Below are the code and all the weights of a small trained network. Each question names an input and a target symbol and asks about switching units off, where a switched-off unit gives its printed mean instead of its output.

import numpy as np


def w(rows, s, z=0):
    codes = np.array(rows[::2]) - 128.0
    scale = np.full(codes.shape[1], s)
    scale[-1] = z or s
    return codes * scale


def f(y):
    return np.maximum(y, 0)


def softmax(a):
    e = np.exp(a - a.max(-1, keepdims=True))
    return e / e.sum(-1, keepdims=True)


def log_softmax(a):
    a = a - a.max(-1, keepdims=True)
    return a - np.log(np.exp(a).sum(-1, keepdims=True))


def net(x, mask):
    ids = ['αβζημπσ'.index(c) for c in x.split()]
    T = len(ids)
    res = E[ids] + P[:T]
    u = 0
    for l in range(2):
        q, k, v = (res @ M[l].T for M in (Q, K, V))
        z = softmax(np.where(np.tri(T) > 0, q @ k.T / 2**0.5, -1e9)) @ v
        res = res + np.where(mask[u], z, O[l][:, -1]) @ O[l][:, :-1]
        u += 1
        y = f(res @ A[l][:, :-1].T + A[l][:, -1])
        res = res + np.where(mask[u : u + 12], y, B[l][:, -1]) @ B[l][:, :-1]
        u += 12
    return log_softmax(res[-1] @ U[:, :-1].T + U[:, -1])


Q, K, V, O, A, B = {}, {}, {}, {}, {}, {}
E = w([
[87,254,44,209],'α',
[107,132,135,152],'β',
[61,112,170,159],'ζ',
[99,110,115,151],'η',
[150,125,59,125],'μ',
[117,95,42,135],'π',
[62,110,75,83],'σ',
],0.0072)
P = w([
[188,68,131,171],'0',
[160,88,114,146],'1',
[145,98,98,140],'2',
[124,119,81,130],'3',
[106,135,71,117],'4',
[83,149,59,102],'5',
[66,165,47,89],'6',
[49,175,32,81],'7',
[28,194,24,66],'8',
[15,214,22,41],'9',
[2,234,19,33],'10',
],0.0044)
Q[0] = w([
[253,138,231,145],'L0H0',
[72,98,59,229],'L0H0',
],0.036)
K[0] = w([
[176,76,168,89],'L0H0',
[133,157,3,136],'L0H0',
],0.04)
V[0] = w([
[36,2,204,163],'L0H0',
[137,206,229,209],'L0H0',
],0.012)
O[0] = w([
[142,41,26,30,1],'L0H0',
[56,77,78,255,71],'L0H0',
],0.009,0.0059)
A[0] = w([
[88,106,112,14,148],'L0N0',
[112,169,69,157,33],'L0N1',
[218,27,109,207,131],'L0N2',
[1,165,76,56,229],'L0N3',
[40,52,173,46,76],'L0N4',
[179,95,162,119,246],'L0N5',
[150,139,227,53,139],'L0N6',
[154,109,142,180,44],'L0N7',
[185,97,177,116,251],'L0N8',
[125,109,129,174,25],'L0N9',
[160,99,214,159,147],'L0N10',
[179,184,74,178,226],'L0N11',
],0.0076,0.0021)
B[0] = w([
[213,123,35,179,231],'L0N0',
[156,85,156,111,179],'L0N1',
[56,46,190,105,139],'L0N2',
[91,172,95,249,253],'L0N3',
[135,93,19,139,160],'L0N4',
[78,94,119,37,173],'L0N5',
[113,163,54,57,229],'L0N6',
[150,119,75,119,148],'L0N7',
[77,92,120,21,180],'L0N8',
[154,117,92,114,150],'L0N9',
[99,100,65,84,165],'L0N10',
[39,117,137,112,239],'L0N11',
],0.013,0.0041)
Q[1] = w([
[68,78,127,149],'L1H0',
[109,69,255,194],'L1H0',
],0.026)
K[1] = w([
[112,72,98,139],'L1H0',
[143,2,156,75],'L1H0',
],0.021)
V[1] = w([
[55,169,219,86],'L1H0',
[201,155,145,6],'L1H0',
],0.015)
O[1] = w([
[74,92,5,124,3],'L1H0',
[161,204,52,87,189],'L1H0',
],0.011,0.019)
A[1] = w([
[134,185,130,136,129],'L1N0',
[29,84,26,146,156],'L1N1',
[117,92,150,148,52],'L1N2',
[201,92,126,137,254],'L1N3',
[149,112,124,136,95],'L1N4',
[189,192,158,112,81],'L1N5',
[183,49,76,180,118],'L1N6',
[87,59,85,86,168],'L1N7',
[171,104,143,51,149],'L1N8',
[71,107,148,118,83],'L1N9',
[133,68,152,176,20],'L1N10',
[150,143,2,125,119],'L1N11',
],0.0088,0.0086)
B[1] = w([
[92,141,89,161,203],'L1N0',
[233,214,160,49,180],'L1N1',
[167,92,60,129,141],'L1N2',
[46,137,248,183,174],'L1N3',
[136,136,119,110,128],'L1N4',
[160,105,29,150,249],'L1N5',
[193,71,154,126,133],'L1N6',
[107,163,196,94,148],'L1N7',
[143,168,111,179,176],'L1N8',
[173,120,97,161,144],'L1N9',
[174,58,26,114,147],'L1N10',
[24,34,100,125,190],'L1N11',
],0.017,0.021)
U = w([
[171,85,97,82,3],'α',
[123,198,213,81,125],'β',
[73,70,178,168,177],'ζ',
[2,157,239,164,239],'η',
[71,147,133,52,169],'μ',
[55,80,73,137,70],'π',
[133,181,102,173,129],'σ',
],0.0032,0.0051)

Each question gives the input, a string of symbols that net reads in full, and the target symbol t.
The units are the heads (2 rows each of Q, K, V and O) and the neurons (one row each of A and B). Each row of codes is followed by its name. A weight is (code - 128) times the scale printed after its matrix; where a second scale follows, it is the last column's (O, A, B and U).
mask holds one flag per unit, layer by layer, with each layer's heads first. A switched-off unit (its flag False) gives its mean, the last column of its rows in O or B, instead of its output. The means were averaged over made-up inputs and are rounded, as every weight is.
A unit's drop is (log p(t) with every unit on - log p(t) with that unit switched off) / (log p(t) with every unit on - log p(t) with every unit switched off).
The circuit of an input: a set's keep is (log p(t) with only the set's units on - log p(t) with every unit switched off) / (log p(t) with every unit on - log p(t) with every unit switched off). Starting from the 12 units with the biggest drops (on a tie, the unit counted first), units are removed one at a time, each time the one whose removal leaves the highest keep (on an exact tie, the one counted first), for as long as the keep stays at least 0.8.
circuit, biggest first: the units of the circuit, biggest drop first
unit that matters most: the unit with the biggest drop
k most important neurons: the k neurons with the biggest drops, biggest first
k most important neurons of layer l: the k neurons of layer l with the biggest drops, biggest first
input π β α σ π ζ ζ π η μ, target π: 3 most important neurons of layer 0 -> [L0N3; L0N8; L0N5]
input μ σ η η β β ζ μ, target μ: unit that matters most -> L0N6
input ζ η ζ β α σ π σ η, target ζ: 2 most important neurons of layer 1 -> [L1N10; L1N1]
input σ σ π π π π η β, target π: circuit, biggest first -> [L0H0; L1H0; L1N11]
input σ π ζ ζ η π ζ, target π: circuit, biggest first -> [L0H0; L1H0; L1N11]
input η α μ, target η: circuit, biggest first -> [L1N5; L1H0]
input η β ζ μ π μ, target π: circuit, biggest first -> [L0H0; L1N11; L1H0; L0N3]
input π α σ α α σ ζ, target π: 3 most important neurons of layer 1 -> [L1N11; L1N1; L1N3]
input η ζ α μ π π α α β σ σ, target η: 2 most important neurons of layer 1 -> [L1N5; L1N1]
input β ζ α σ σ β π η, target β: 4 most important neurons of layer 0 -> [L0N3; L0N0; L0N6; L0N2]
input μ η μ ζ η σ ζ α π, target μ: 2 most important neurons of layer 1 -> [L1N1; L1N11]
input α σ ζ, target α: 2 most important neurons of layer 1 -> [L1N10; L1N1]
input π π α, target π: 3 most important neurons of layer 0 -> [L0N3; L0N8; L0N5]
input π σ η α, target π: 2 most important neurons -> [L0N3; L0N6]
input π σ α η, target π: 3 most important neurons of layer 0 -> [L0N6; L0N3; L0N8]
input μ π σ α σ, target μ: unit that matters most -> L1H0
input β β β, target β: 3 most important neurons -> [L0N0; L0N2; L1N1]
input μ β β, target μ: 3 most important neurons -> [L0N0; L1N11; L1N1]
input ζ π β, target π: 2 most important neurons -> [L1N11; L0N11]
input α π μ σ α α μ π, target α: 3 most important neurons of layer 0 -> [L0N0; L0N2; L0N11]
